Each row has a class, written as a number after it.
[-31   3  31  -6  17 -85  18  17 -16  -3  10  23   2 -18  -1   2 -15 -12
  52  24 -32  11 -94 -14 -18  26  13  17  20  -1   4 -11] : 8
[ 11 -16  10  -6  45  28 -22 -14  -6   9  18 -30  17  -6 -42 -16  22  -5
 -29   6  -6 -21   2  19 -32 -23 -50 -25   2 -20 -13   4] : 3
[ -1 -15   8   4  27  52  -4 -32 -11  14  24 -14  11   5 -22 -14  22  -6
 -25  -8  15 -26  22  15 -24 -18 -42 -32  29 -25  19  10] : 0
[-15 -21   7   6  40  41  -3 -44  -6  -2  44   3   4 -13 -29 -24  44 -31
 -37 -24  21 -32  24   0  -3 -29 -37 -32  16 -22  22  16] : 2
[  3  -3  -2  17  17  23 -18 -24  -2  15  23 -29   6  -7 -32 -12  34   7
 -14  -2  -7 -19 -35  12 -27 -19 -41 -31  17 -25  -3  11] : 6
[-46  11  45  -2  19 -68  31 -13 -29 -17  40  31 -25 -27 -13  -1  16 -31
  33   6  -2 -20 -26 -34   2  12 -41   5  19   7  34   6] : 5
[ 30 -13   0 -39 -15 -25  -9  19  13  -7   3 -23  17   3   1   2 -32 -16
  20  36 -13   0  57  21 -32  18   5  -4  -9   1  -3 -24] : 5
[-51  12  43   2  17 -39  38 -24 -30  -7  40  21 -21  -3 -10  -2  -2 -22
  27  11   8 -14   0 -20 -12  18 -20   8  23   0  29  13] : 0
[-18 -56  29  -4 -42   4 -28  20  -3  -7 -28  34  -5  25   7 -18 -16   6
  20  42   6   2  10 -22   4  -6   7  -5  11  -6  24  -9] : 4
[ 31 -37  -6 -26  17 -14  -5  14 -10  -7  -2  37  22 -22  26 -12   2 -31
 -34 -12 -14  22   5  -2 -22 -26  11  -9  -8 -14  -1 -16] : 2
[  2 -12   1   7  33  47  -3 -33  -3   6  22 -29   3   3 -21 -15  30  -2
 -30 -12  10 -28  18  15 -28 -17 -42 -31  24 -21  12   8] : 0
[-50 -53  37   4 -28  45  -7 -15 -31 -29 -27  33 -20  18 -18 -27  -1   2
   4  23  25   3  23 -30   9 -16 -12 -23   5  -9  19   8] : 6
[-44  -1  41 -14  26 -80  25   4 -38  -4  19  33 -21 -14   2   7  -5 -14
  43  15 -22  -6 -66 -20 -24  15 -33   7  20  -1  13  -4] : 1
[-46  -2  42   8   6 -65  31 -16 -25  -6  53  20 -19 -24  -6 -10  -6 -24
  28   4  -2  -3 -54 -22  13  19 -18  16  22   5  20   6] : 9
[-32 -57  36 -11 -17  22 -12  12 -22 -35 -33  51 -14  10   7 -17 -13   9
  -4  42  19   9  13 -20  26   0  11 -16   8  -3  12   0] : 8
[-35 -57  28  -7 -27  16 -17 -17 -21 -34 -18  36 -23  19   5 -17 -10   6
  -1  28  29  -5  34 -30  28  -9  17 -10 -15  -3  18  -6] : 2
[ 40  12  27   5  13 -25 -45  47  32  33  13  27   1   5 -34  34  -8 -25
 -27  46 -21 -23 -25  10 -53 -21 -28  15  35  12  25 -22] : 3
[  7 -30 -16 -21  22 -10  15  -3 -15   3  19  24   0  -7  32  15   4 -25
 -28 -24  -6   3  45  -3 -40 -20 -23 -12  -4   6   9  -7] : 4
[ 18  10  18   8  -3  -5 -22  32  14  15   7  22 -17   7 -43  31  -4 -15
 -16  39  -4 -18  11  -7 -37 -10 -11  11  25  26  34 -12] : 7
[ 24 -14  -3  -8  44   9 -18 -17  -1   9  18  -6  12  -2 -17  -3  27   2
 -26   1  -9  -5 -21  14 -17 -19 -17 -32  21 -22   5   7] : 8
[-12 -51  37  -9 -30  16 -18  22 -23 -24 -38  40  -9  12  -1 -24 -17  16
   5  35  17  14  25 -15  26  -9   2 -17  12  -6  20  -5] : 1
[-12 -51  34 -10 -17  21 -23  17 -15 -24 -33  43   0  15  -4 -21 -16   6
   5  52  10  18   2 -12  10  -8  19 -21  13 -11  13  -2] : 8
[ 28 -23  -7 -28  23   2   8   8 -27  -2 -17  37   0 -20  33   5   4 -15
 -40 -28  -3  16  14   3 -17 -25 -27 -17  -1  -4   9  -8] : 1
[-37 -15 -20  14  -2 -13  10 -71 -13  -4  23  -1 -32  19  57 -14 -11  -1
 -15 -10  25  47  13  17  12  13  71   6   4   7   6  19] : 9
[-48 -19  -7   1   0  -3   6 -53 -25 -11   3  20 -32  22  50 -18   7  -2
 -29  17  24  47  14   4  25  15  89  -1  -7  13   6  24] : 7
[ 20 -31  -5 -27  11  -8   1  19 -18   3 -19  42  -1 -12  27  -3   1 -19
 -37   4 -12  23  19   1 -22 -17  -2  -5   4   6   4  -5] : 7
[-28 -63  30   2 -47  21 -25  40  -2 -14 -55  34   5  15  -4 -18 -16  10
  21  49  -4   2 -21 -17  -4  -2   6 -12  12 -16  -7 -19] : 6
[ 41 -37 -16 -10   9  -5   3  15   1   7 -14  20  12 -17  24   6 -10 -27
 -19 -16 -18  27  12   8 -45 -12   2  -4   3  -5 -12 -16] : 9
[  0 -28  -1 -34 -10 -21  -6  -1  12   1  27 -17   0  25  13  -4 -29 -10
  14  18  -7  -7  69  17 -28  14 -11   6   1   4  10  -7] : 4
[  3   9  22  15   4 -17 -17  18  20  12  51  32 -22  14 -25  41  11 -23
 -19  30   6 -33  27 -14 -31 -12 -26  10  28  20  42   2] : 4
[ 24   3  17  17   1 -22 -25  25  23   7  37  25  -3  -4 -32  27   3 -29
 -21  25   1 -30  -8  -7 -22 -20   2   8  19   8  38 -21] : 2
[-21 -20   6 -41  -1   0   6 -29 -17 -14  23 -21 -17  22  -3 -21 -28   1
  -8  24  11   7  87  14   4   6  -3  -4  -7  18  12   8] : 7
[ 15 -18  -2  -4  38  15 -13 -18  -6  15  18 -13  10 -10 -19 -10  19  -3
 -14  -2  -9 -11 -21  20 -27 -18 -33 -32  25 -22   7   4] : 8
[ 28 -31   2 -35  23 -15   4  22 -21   4 -28  42   9 -20  28  -1  -7 -24
 -24 -16 -15  15  10   6 -39 -24 -27 -20  19  -5  15 -18] : 1
[ 18  -8  -5   1  11  24 -25  -2   4  23  -3 -22  11  -3 -29 -23  23   8
 -21  11 -10  -5 -24  16  -6 -18 -14 -15  13 -11   0   5] : 7
[-29  -6 -10 -12  11 -20   8 -45 -17  -6 -11  24 -24  23  57  -3  -4  -2
  -1   2   9  46   4   9  -5  15  62  -6   1  -2  -1  17] : 1
[  0  -5   5  -7  24  28 -12 -23   3  14   7 -21   1   6 -36 -23  36  -7
 -23  11   1 -24  -9   5  -4 -22 -25 -26  15  -8   9  14] : 7
[-37   4  38   6   2 -77  25  -2 -12  10  42  10  -8 -13 -20  -6 -17 -16
  49  16 -20   5 -58 -19   4  16  -3  28  23   6  10   1] : 9
[-56   9  45  -6  15 -73  28  -4 -17  12  52  39  -7 -11  -7   3   4 -33
  40  13 -12 -18 -32 -26  -9  22 -29  18  26   2  25  15] : 4
[ 13 -29  -8 -25  20   2  12  -2 -28  -2 -10  29  -1 -14  20  -9   7 -20
 -43  -9   2  14  40   1 -13 -21  -7 -16  -1   5  10   0] : 7
[ 12 -33  -3 -35 -14  -8  -2 -12  18  -5  14 -27  -5  24   4  -2 -46  -9
   5  16   2   4  95  24 -16  20   9  10   1  12   1 -11] : 9
[-32  -5  34  -1  19 -78  29  22 -20   0  20  30   8 -25  -9  -2 -14 -23
  57  21 -28   7 -72 -12 -15  23   2  12  24  -7   5  -8] : 8
[-35 -47  38   4 -26  50  -1  -7 -32 -32 -22  34 -14  23   0 -15 -10   5
  -8  44  39  -2  51 -19  11  -5  11 -21   2  -7  19   5] : 0
[ 16  11  19   6  21 -20 -19  24   2   4  11  30 -24   4 -23  39   6  -7
 -22  24   1 -23   6  -1 -38 -13 -31   5  33  14  36  -9] : 1
[-43  -3  46   1   6 -63  20  18 -14  -5  21  32  -7 -16 -27 -10   7 -23
  44  14 -30   4 -60 -31 -12  19 -19  25  21  -9   4   6] : 6
[ 28 -18  -5 -21  27  -5  13   6 -31  -8  -9  50   2 -21  37   4   5 -19
 -41 -29   4  20  26   2 -19 -25 -23 -20   7  -6  17  -3] : 1
[ 27 -26  -9 -13  19  -8   2  10 -13 -14  -6  37   5  -8  20   8  13 -18
 -34 -14 -12  24  20  -5 -39 -19  -1 -10  -1 -11  -1  -4] : 6
[ 11  -8  10   5  37  26 -18 -23   3  17  16 -33  14  -9 -40 -31  28 -11
 -29  -2  -3 -24 -10  16 -16 -34 -48 -29  13 -17   3   7] : 3
[ 19   9  12  19   3 -16 -24  17  22  26  48  21 -18  15 -24  31  10 -23
 -24  24   0 -27  21  -2 -31 -24 -22  18  32  15  48  -1] : 4
[-42   4  -6  11   8   3  20 -80 -24 -18  27  -1 -37  24  56 -12   8  -2
 -32   1  39  26  27   7  10  12  64 -14  -2   4  18  27] : 0
[ 39   6  13  12  -1 -39 -26  27  34  14  28  11 -11   5 -18  29  -7 -17
 -22  27  -9 -13 -12   3 -29  -7   0  19  37  16  31 -17] : 9
[-36 -13  32  10   3 -71  21  10  -9   6  26  16  -7 -14 -12  -1 -18 -18
  59  11 -27   6 -65 -17 -18  23 -11  29  26  -1   1  -9] : 9
[ -1 -18  -2 -23  -9   5  -7  -8   3 -17  17 -23   2  28 -12  -5 -28   1
  16  22   0   2  69  21 -33  10 -12   0  -4  -9  -3  -2] : 6
[-31  15  34  -9  14 -68  18   9 -20  -5  30  38   0 -20  -5   5   4 -23
  40  16 -18   6 -56 -24   2  16 -12  20  14  -4  12   0] : 5
[ 26  15  11   0  -7 -31 -33  38  16  29   2  22  -8   8 -23  35 -11  -3
 -17  46 -14 -17 -24   5 -28  -6  -1  20  29  22  30 -19] : 7
[-33  -7  -8  18  -6 -14  14 -73  -6 -11  39  -2 -42  17  48 -28   3 -16
 -31  -4  30  50  20  10  38   8  83  11  -2  13  15  32] : 9
[ 25 -31 -14  -3   7  -2   3   5  -2   4  -4  25   8 -15  28   5 -11 -23
 -25 -22  -5  26  10   9 -27  -5  10   3   8  -2   1 -13] : 9
[-16 -52  24  -8 -21   3 -22  23 -18 -23 -43  39  -3  16  11  -6 -21  23
  12  56   4  16 -12 -12  11   0  28 -13   1  -9  -5  -9] : 8
[ 35  23  11  14   3 -24 -31  28  19  13  28  13 -16  -4 -31  36   9 -14
 -20  29  -9 -16  -7  -1 -28 -18 -19  17  24  18  38 -17] : 5
[ 22   6  23   6  -1  13 -20  39  18  11  16  27  -5  13 -24  40  -9 -22
 -25  42   0 -22  10   2 -48  -4 -11  14  26   8  26 -18] : 0
[  2 -19   1  14  28  32 -13 -34   9   6  32 -29  -4   4 -37 -13  27   1
 -19  -8   5 -19   8   9 -16 -21 -38 -21  24 -13   4  13] : 9
[-21 -10 -16   7  -6 -32  -1 -32   6   8  -8  22   8  12  47 -15  -7 -23
   4  11   6  45  -9  11   4  12 114  12  -3  -9  -3   2] : 2
[ 24 -22  -5  -8  19  18  12 -17 -27   2  11  30   2  -9  33  -9   7 -22
 -52 -26  10  17  28   4 -19 -32 -11 -22  12 -12  29   0] : 0
[ 40 -41 -20 -17   9 -19   1  12  -2  10  -7  14   8 -12  34  11 -15 -18
 -25 -12 -20  26   8  11 -41 -15   6  -3   1  -1 -11 -23] : 9
[-30  -4  40  -1  19 -78  22  22 -14   2  20  35   0 -16 -20   1 -12 -24
  56  26 -31  13 -65 -19 -18  17   7  17  28  -2  10  -5] : 8
[-33 -66  34  12 -30  37 -14 -13 -25 -30  -7  41 -21  13 -10 -35  -1 -15
 -12  30  38   2  46 -27  37 -25  27 -13  -8  -9  33   1] : 2
